Below are the code and all the weights of a small trained network. Each question names an input and a class and asks about switching units off, where a switched-off unit gives its printed mean instead of its output.

import numpy as np


def w(rows, s, z=0):
    codes = np.array(rows[::2]) - 128.0
    scale = np.full(codes.shape[1], s)
    scale[-1] = z or s
    return codes * scale


def norm(h):
    return h / np.sqrt((h * h).mean(-1, keepdims=True) + 1e-5)


def f(y):
    return np.maximum(y, 0)


def log_softmax(a):
    a = a - a.max(-1, keepdims=True)
    return a - np.log(np.exp(a).sum(-1, keepdims=True))


def net(x, mask):
    res = np.array(x, float).reshape(1, 2) / 4 @ E
    u = 0
    for l in range(2):
        y = f(norm(res) @ A[l][:, :-1].T + A[l][:, -1])
        res = res + np.where(mask[u : u + 8], y, B[l][:, -1]) @ B[l][:, :-1]
        u += 8
    return log_softmax(norm(res)[-1] @ U[:, :-1].T + U[:, -1])


A, B = {}, {}
E = w([
[141,186,200,59,143,119,97,81,133,86,104],'x0',
[254,97,48,95,64,85,216,178,73,69,43],'x1',
],0.0024)
A[0] = w([
[170,4,63,169,98,134,165,201,80,163,93,1],'L0N0',
[161,116,44,174,91,161,101,196,160,159,62,216],'L0N1',
[37,184,245,124,177,191,10,39,222,140,203,49],'L0N2',
[220,38,114,117,45,96,135,216,99,115,16,162],'L0N3',
[37,134,99,201,163,141,65,112,220,239,236,93],'L0N4',
[145,38,29,176,85,145,112,211,123,160,90,42],'L0N5',
[44,154,120,167,155,142,86,128,188,174,203,22],'L0N6',
[141,157,160,109,71,133,2,98,161,117,61,62],'L0N7',
],0.0036,0.0041)
B[0] = w([
[186,241,18,166,69,65,157,245,254,147,204,184],'L0N0',
[111,43,134,135,113,110,194,44,46,197,150,206],'L0N1',
[131,163,16,160,39,58,132,153,232,123,181,253],'L0N2',
[156,230,112,221,94,173,92,181,160,186,118,245],'L0N3',
[96,172,152,117,223,214,141,82,66,90,160,230],'L0N4',
[154,53,119,139,67,78,218,39,145,212,131,181],'L0N5',
[62,202,57,120,211,199,70,142,110,150,73,179],'L0N6',
[130,77,132,94,126,136,191,82,30,106,123,148],'L0N7',
],0.0044,0.0076)
A[1] = w([
[157,5,82,58,249,25,64,219,200,56,34,10],'L1N0',
[216,62,125,30,61,56,131,182,169,26,100,39],'L1N1',
[200,186,202,155,136,201,22,196,151,115,40,163],'L1N2',
[231,71,255,15,193,211,152,196,77,120,4,2],'L1N3',
[145,131,206,132,154,219,88,125,81,171,104,190],'L1N4',
[218,78,146,36,68,32,78,177,199,59,153,56],'L1N5',
[120,104,119,181,108,96,177,138,89,167,107,115],'L1N6',
[61,184,66,122,202,184,32,142,162,40,157,68],'L1N7',
],0.0061,0.0051)
B[1] = w([
[9,9,167,24,234,255,246,9,18,110,239,128],'L1N0',
[231,205,232,27,143,48,202,201,55,47,192,145],'L1N1',
[47,48,142,84,223,175,198,47,85,103,180,179],'L1N2',
[59,36,179,217,178,189,202,77,47,211,181,133],'L1N3',
[131,40,203,57,179,141,68,94,72,48,106,156],'L1N4',
[202,152,216,46,178,102,170,192,37,52,136,147],'L1N5',
[85,146,163,129,53,51,50,146,193,113,97,195],'L1N6',
[172,183,71,212,3,53,176,186,216,221,120,254],'L1N7',
],0.0066,0.0071)
U = w([
[49,24,238,62,98,44,38,117,160,82,81,51],'0',
[243,218,234,5,131,24,234,239,87,18,228,137],'1',
[237,21,22,47,229,219,15,244,231,77,14,2],'2',
[31,12,236,79,244,249,235,4,7,127,172,209],'3',
[115,234,15,250,8,66,197,170,238,251,216,239],'4',
[228,6,16,54,251,179,24,246,235,79,18,2],'5',
[255,14,19,76,233,231,8,238,235,52,23,2],'6',
[246,7,11,87,252,191,21,250,235,35,17,2],'7',
],0.0069,0.0063)

Each question gives the input, the list of numbers given to net, and the class t.
The units are the neurons (one row each of A and B). Each row of codes is followed by its name. A weight is (code - 128) times the scale printed after its matrix; where a second scale follows, it is the last column's (A, B and U).
mask holds one flag per neuron, layer by layer. A switched-off neuron (its flag False) gives its mean, the last column of its row in B, instead of its output. The means were averaged over made-up inputs and are rounded, as every weight is.
A unit's drop is (log p(t) with every unit on - log p(t) with that unit switched off) / (log p(t) with every unit on - log p(t) with every unit switched off).
most important unit: the unit with the biggest drop
top k neurons: the k neurons with the biggest drops, biggest first
k most important neurons of layer l: the k neurons of layer l with the biggest drops, biggest first
drop of u: that unit's drop, to one decimal
input [3,1], class 3: most important unit : L0N2
input [3,6], class 3: 2 most important neurons of layer 1 : [L1N2 L1N7]
input [2,0], class 1: top 2 neurons : [L0N4 L0N3]
input [-7,-3], class 3: top 2 neurons : [L0N2 L1N4]
input [8,8], class 3: top 2 neurons : [L0N2 L1N2]
input [1,2], class 3: top 3 neurons : [L0N2 L0N3 L1N2]
input [4,-1], class 1: 2 most important neurons of layer 0 : [L0N4 L0N3]
input [5,1], class 1: 4 most important neurons of layer 0 : [L0N6 L0N4 L0N3 L0N1]
input [3,0], class 1: 2 most important neurons of layer 0 : [L0N4 L0N3]
input [7,7], class 3: drop of L1N2 : 0.2
input [7,4], class 3: drop of L0N2 : 0.3
input [5,5], class 3: drop of L1N2 : 0.2
